Here is a tiny trained network, its code and every weight. The questions are about switching its units off for an input and a target symbol, where a switched-off unit gives its printed mean instead of its output.

import numpy as np


def w(rows, s, z=0):
    codes = np.array(rows[::2]) - 128.0
    scale = np.full(codes.shape[1], s)
    scale[-1] = z or s
    return codes * scale


def f(y):
    return np.maximum(y, 0)


def softmax(a):
    e = np.exp(a - a.max(-1, keepdims=True))
    return e / e.sum(-1, keepdims=True)


def log_softmax(a):
    a = a - a.max(-1, keepdims=True)
    return a - np.log(np.exp(a).sum(-1, keepdims=True))


def net(x, mask):
    ids = ['Σαεζημω'.index(c) for c in x.split()]
    T = len(ids)
    res = E[ids] + P[:T]
    q, k, v = (res @ M[0].T for M in (Q, K, V))
    z = softmax(np.where(np.tri(T) > 0, q @ k.T / 3**0.5, -1e9)) @ v
    res = res + np.where(mask[0], z, O[0][:, -1]) @ O[0][:, :-1]
    y = f(res @ A[0][:, :-1].T + A[0][:, -1])
    res = res + np.where(mask[1:9], y, B[0][:, -1]) @ B[0][:, :-1]
    return log_softmax(res[-1] @ U[:, :-1].T + U[:, -1])


Q, K, V, O, A, B = {}, {}, {}, {}, {}, {}
E = w([
[137,114,184,77,185,96,203,149],'Σ',
[128,90,111,147,156,103,189,106],'α',
[150,117,120,129,152,182,108,219],'ε',
[193,59,67,107,110,140,118,85],'ζ',
[134,190,27,125,174,38,67,163],'η',
[62,147,69,113,158,140,76,146],'μ',
[148,247,70,59,171,143,120,199],'ω',
],0.011)
P = w([
[138,196,42,167,166,151,84,114],'0',
[102,99,79,42,42,40,190,210],'1',
[220,44,117,45,216,155,181,64],'2',
[127,232,117,231,191,190,71,67],'3',
[52,193,49,173,55,84,195,200],'4',
[101,141,255,244,148,178,31,53],'5',
[223,117,214,51,166,127,70,48],'6',
[104,168,121,162,119,125,83,104],'7',
[155,211,223,150,228,136,124,113],'8',
[94,178,120,179,131,126,77,92],'9',
],0.0076)
Q[0] = w([
[41,116,45,54,12,50,193,204],'H0',
[18,227,126,189,132,99,199,198],'H0',
[142,109,82,85,254,142,121,111],'H0',
],0.0088)
K[0] = w([
[83,105,58,1,34,71,160,231],'H0',
[99,47,197,61,41,93,96,161],'H0',
[70,194,170,223,167,191,44,87],'H0',
],0.0085)
V[0] = w([
[179,105,125,116,168,46,186,72],'H0',
[147,166,121,51,139,96,96,159],'H0',
[247,64,176,73,124,204,149,138],'H0',
],0.011)
O[0] = w([
[150,71,148,82,254,12,106,43,124],'H0',
[192,221,204,115,98,124,99,106,146],'H0',
[240,45,203,40,98,214,108,197,2],'H0',
],0.01,0.0045)
A[0] = w([
[161,148,65,221,93,117,98,58,1],'N0',
[189,112,223,51,145,110,136,140,171],'N1',
[91,94,100,25,104,144,254,199,168],'N2',
[193,178,99,136,56,118,37,80,22],'N3',
[84,76,118,131,134,108,157,88,15],'N4',
[189,141,176,170,172,135,95,87,147],'N5',
[77,62,213,106,90,155,89,90,5],'N6',
[174,89,131,161,93,206,118,154,66],'N7',
],0.0085,0.0046)
B[0] = w([
[80,61,170,145,106,102,59,74,254],'N0',
[53,122,152,122,85,165,118,83,190],'N1',
[179,77,102,254,137,121,122,133,179],'N2',
[153,81,113,140,144,161,154,83,178],'N3',
[162,192,133,147,132,154,164,156,185],'N4',
[142,141,181,64,95,152,75,143,183],'N5',
[29,33,71,247,65,46,249,38,129],'N6',
[116,119,163,119,174,66,128,141,172],'N7',
],0.0091,0.0051)
U = w([
[66,130,248,52,166,115,107,151,135],'Σ',
[71,55,84,115,254,69,154,211,189],'α',
[147,88,114,191,117,168,150,195,210],'ε',
[137,49,126,106,122,154,72,124,144],'ζ',
[157,180,233,197,180,52,66,136,2],'η',
[21,127,84,129,84,143,204,152,133],'μ',
[183,224,193,150,135,153,136,89,104],'ω',
],0.0071,0.006)

Each question gives the input, a string of symbols that net reads in full, and the target symbol t.
The units are the heads (3 rows each of Q, K, V and O) and the neurons (one row each of A and B). Each row of codes is followed by its name. A weight is (code - 128) times the scale printed after its matrix; where a second scale follows, it is the last column's (O, A, B and U).
mask holds one flag per unit, heads first, then neurons. A switched-off unit (its flag False) gives its mean, the last column of its rows in O or B, instead of its output. The means were averaged over made-up inputs and are rounded, as every weight is.
A unit's drop is (log p(t) with every unit on - log p(t) with that unit switched off) / (log p(t) with every unit on - log p(t) with every unit switched off).
The circuit of an input: a set's keep is (log p(t) with only the set's units on - log p(t) with every unit switched off) / (log p(t) with every unit on - log p(t) with every unit switched off). Starting from all 9 units, units are removed one at a time, each time the one whose removal leaves the highest keep (on an exact tie, the one counted first), for as long as the keep stays at least 0.8.
circuit, biggest first: the units of the circuit, biggest drop first
k most important neurons: the k neurons with the biggest drops, biggest first
drop when u is switched off: that unit's drop, to one decimal
input ε Σ α α η, target Σ: circuit, biggest first -> [H0; N1]
input ε ω ω α α ε η ε μ, target ε: circuit, biggest first -> [H0]
input ζ α α, target ζ: circuit, biggest first -> [H0; N1]
input η μ α ζ ε Σ α α ζ, target Σ: 3 most important neurons -> [N5; N1; N2]
input α Σ ε μ ζ, target Σ: circuit, biggest first -> [H0; N1]
input Σ α ε, target Σ: circuit, biggest first -> [H0; N1]
input ε α μ, target ε: 2 most important neurons -> [N2; N0]
input ε ω α η α η μ α ζ, target η: circuit, biggest first -> [H0; N0]
input Σ ζ α ω μ Σ ε ω α, target Σ: circuit, biggest first -> [H0; N5; N1]
input ε α α, target ε: circuit, biggest first -> [H0; N2]
input μ Σ μ ε α Σ Σ, target ε: circuit, biggest first -> [H0; N2]
input η ε ζ Σ Σ, target ε: circuit, biggest first -> [N2; H0]
input ε α α Σ, target Σ: 2 most important neurons -> [N5; N1]
input ζ α ω α ω ε ε Σ η, target ε: circuit, biggest first -> [H0]
input ε ω μ α ε α α Σ Σ, target α: 2 most important neurons -> [N2; N0]
input Σ μ α η ε Σ ε, target η: 2 most important neurons -> [N0; N1]
input ε ε α α ω, target ε: drop when H0 is switched off -> 0.6
input μ ε Σ α μ Σ α, target α: drop when H0 is switched off -> 1.3
input α α α α μ ε ζ, target α: drop when H0 is switched off -> 1.4
input Σ α ε α α Σ ω, target α: most important neuron -> [N0]
